Here is a tiny trained network, its code and every weight. The questions are about switching its units off for an input and a class, where a switched-off unit gives its printed mean instead of its output.

import numpy as np


def w(rows, s, z=0):
    codes = np.array(rows[::2]) - 128.0
    scale = np.full(codes.shape[1], s)
    scale[-1] = z or s
    return codes * scale


def f(y):
    return y / 2 * (1 + np.tanh(0.7978845608 * (y + 0.044715 * y**3)))


def log_softmax(a):
    a = a - a.max(-1, keepdims=True)
    return a - np.log(np.exp(a).sum(-1, keepdims=True))


def net(x, mask):
    res = np.array(x, float).reshape(1, 2) / 4 @ E
    y = f(res @ A[0][:, :-1].T + A[0][:, -1])
    res = res + np.where(mask, y, B[0][:, -1]) @ B[0][:, :-1]
    return log_softmax(res[-1] @ U[:, :-1].T + U[:, -1])


A, B = {}, {}
E = w([
[47,144,207,169],'x0',
[50,98,140,1],'x1',
],0.0097)
A[0] = w([
[129,149,148,121,50],'neuron 1',
[64,104,162,5,70],'neuron 2',
[65,123,191,173,70],'neuron 3',
[100,122,162,147,255],'neuron 4',
[176,118,155,254,54],'neuron 5',
[235,100,50,52,70],'neuron 6',
[81,124,199,153,81],'neuron 7',
],0.014,0.0091)
B[0] = w([
[50,194,108,221,114],'neuron 1',
[202,176,61,225,225],'neuron 2',
[5,212,115,123,168],'neuron 3',
[204,123,241,15,213],'neuron 4',
[175,182,53,193,220],'neuron 5',
[75,196,202,59,244],'neuron 6',
[25,160,92,128,164],'neuron 7',
],0.027,0.011)
U = w([
[195,184,78,188,145],'0',
[7,203,181,86,143],'1',
[234,39,235,61,247],'2',
[53,59,176,149,75],'3',
[83,36,173,155,78],'4',
[89,88,115,154,86],'5',
[113,54,144,154,79],'6',
[59,107,123,127,81],'7',
],0.014,0.011)

Each question gives the input, the list of numbers given to net, and the class t.
The units are the neurons (one row each of A and B). Each row of codes is followed by its name. A weight is (code - 128) times the scale printed after its matrix; where a second scale follows, it is the last column's (A, B and U).
mask holds one flag per neuron, in row order. A switched-off neuron (its flag False) gives its mean, the last column of its row in B, instead of its output. The means were averaged over made-up inputs and are rounded, as every weight is.
A unit's drop is (log p(t) with every unit on - log p(t) with that unit switched off) / (log p(t) with every unit on - log p(t) with every unit switched off).
The circuit of an input: a set's keep is (log p(t) with only the set's units on - log p(t) with every unit switched off) / (log p(t) with every unit on - log p(t) with every unit switched off). Starting from all 7 units, units are removed one at a time, each time the one whose removal leaves the highest keep (on an exact tie, the one counted first), for as long as the keep stays at least 0.8.
units of the circuit, in order: the units of the circuit, biggest drop first
most important unit: the unit with the biggest drop
top k neurons: the k neurons with the biggest drops, biggest first
drop when u is switched off: that unit's drop, to one decimal
input [2,-3], class 2: most important unit -> neuron 2
input [0,-3], class 2: units of the circuit, in order -> neuron 2; neuron 3
input [-7,7], class 0: top 4 neurons -> neuron 2; neuron 3; neuron 4; neuron 7
input [-8,-6], class 1: top 2 neurons -> neuron 6; neuron 2
input [4,4], class 0: top 2 neurons -> neuron 2; neuron 6
input [2,3], class 2: top 2 neurons -> neuron 5; neuron 4
input [-8,8], class 0: top 3 neurons -> neuron 2; neuron 3; neuron 4
input [6,7], class 0: top 2 neurons -> neuron 2; neuron 6
input [-3,0], class 2: top 2 neurons -> neuron 3; neuron 7
input [-2,5], class 0: drop when neuron 2 is switched off -> 1.8
input [-6,1], class 1: drop when neuron 6 is switched off -> 0.1
input [-8,3], class 1: drop when neuron 6 is switched off -> 0.7
